Here is a tiny trained network, its code and every weight. The questions are about switching its units off for an input and a class, where a switched-off unit gives its printed mean instead of its output.

import numpy as np


def w(rows, s, z=0):
    codes = np.array(rows[::2]) - 128.0
    scale = np.full(codes.shape[1], s)
    scale[-1] = z or s
    return codes * scale


def f(y):
    return y / 2 * (1 + np.tanh(0.7978845608 * (y + 0.044715 * y**3)))


def log_softmax(a):
    a = a - a.max(-1, keepdims=True)
    return a - np.log(np.exp(a).sum(-1, keepdims=True))


def net(x, mask):
    res = np.array(x, float).reshape(1, 4) / 4 @ E
    y = f(res @ A[0][:, :-1].T + A[0][:, -1])
    res = res + np.where(mask, y, B[0][:, -1]) @ B[0][:, :-1]
    return log_softmax(res[-1] @ U[:, :-1].T + U[:, -1])


A, B = {}, {}
E = w([
[126,127,130,130,127,127],'x0',
[60,176,201,158,6,70],'x1',
[97,123,95,41,130,52],'x2',
[100,212,56,198,167,75],'x3',
],0.011)
A[0] = w([
[140,124,228,144,67,81,140],'n1',
[102,167,94,170,157,16,109],'n2',
[99,124,80,40,102,85,48],'n3',
[169,165,150,222,99,254,43],'n4',
[114,69,233,92,147,148,55],'n5',
[154,50,75,94,128,189,132],'n6',
[74,152,129,243,187,91,98],'n7',
[118,159,87,211,184,71,3],'n8',
[33,130,191,160,106,37,88],'n9',
[64,129,197,201,135,181,66],'n10',
],0.0075,0.0039)
B[0] = w([
[205,157,98,137,178,70,245],'n1',
[155,67,162,105,65,147,244],'n2',
[14,68,176,100,194,165,181],'n3',
[85,44,163,28,180,199,233],'n4',
[166,69,33,183,2,46,189],'n5',
[151,155,116,219,134,46,226],'n6',
[173,65,105,65,69,118,238],'n7',
[196,31,76,148,82,74,215],'n8',
[144,99,187,157,254,116,254],'n9',
[69,101,187,141,210,136,179],'n10',
],0.0086,0.0058)
U = w([
[168,71,111,136,8,123,50],'0',
[51,78,141,47,152,188,85],'1',
[158,145,131,127,115,139,255],'2',
[176,156,128,197,185,98,48],'3',
[118,204,115,154,70,174,182],'4',
],0.013,0.0091)

Each question gives the input, the list of numbers given to net, and the class t.
The units are the neurons (one row each of A and B). Each row of codes is followed by its name. A weight is (code - 128) times the scale printed after its matrix; where a second scale follows, it is the last column's (A, B and U).
mask holds one flag per neuron, in row order. A switched-off neuron (its flag False) gives its mean, the last column of its row in B, instead of its output. The means were averaged over made-up inputs and are rounded, as every weight is.
A unit's drop is (log p(t) with every unit on - log p(t) with that unit switched off) / (log p(t) with every unit on - log p(t) with every unit switched off).
The circuit of an input: a set's keep is (log p(t) with only the set's units on - log p(t) with every unit switched off) / (log p(t) with every unit on - log p(t) with every unit switched off). Starting from all 10 units, units are removed one at a time, each time the one whose removal leaves the highest keep (on an exact tie, the one counted first), for as long as the keep stays at least 0.8.
circuit, biggest first: the units of the circuit, biggest drop first
most important unit: the unit with the biggest drop
k most important neurons: the k neurons with the biggest drops, biggest first
drop when u is switched off: that unit's drop, to one decimal
input [-5,0,-5,0], class 1: most important unit => n4
input [3,6,-3,6], class 0: 2 most important neurons => (n7 n2)
input [5,8,2,-3], class 3: 2 most important neurons => (n9 n1)
input [-1,3,-8,5], class 1: 2 most important neurons => (n4 n10)
input [-8,8,2,-7], class 2: 2 most important neurons => (n9 n1)
input [6,5,7,8], class 0: 4 most important neurons => (n2 n8 n7 n4)
input [3,2,-3,1], class 4: circuit, biggest first => (n9 n8)
input [-2,7,4,-5], class 3: circuit, biggest first => (n9 n1)
input [5,7,-6,-3], class 3: circuit, biggest first => (n1 n9)
input [-3,-7,-7,3], class 1: 2 most important neurons => (n4 n1)
input [-3,-5,-1,-6], class 0: 3 most important neurons => (n5 n9 n1)
input [8,8,-4,-5], class 2: 2 most important neurons => (n6 n4)
input [8,-3,5,-4], class 2: 4 most important neurons => (n4 n6 n2 n7)
input [-6,1,5,8], class 0: 2 most important neurons => (n2 n8)
input [4,-1,6,-8], class 0: circuit, biggest first => (n5)
input [-4,8,-3,-6], class 3: 2 most important neurons => (n1 n9)
input [6,2,-7,-5], class 1: 2 most important neurons => (n4 n10)
input [6,3,-7,-6], class 1: 3 most important neurons => (n4 n10 n8)
input [4,-7,-5,-8], class 0: drop when n5 is switched off => 0.9
input [3,-7,3,-5], class 3: most important unit => n6
input [-4,3,-3,6], class 0: drop when n7 is switched off => 0.3
input [-6,3,-8,3], class 1: drop when n4 is switched off => 0.4
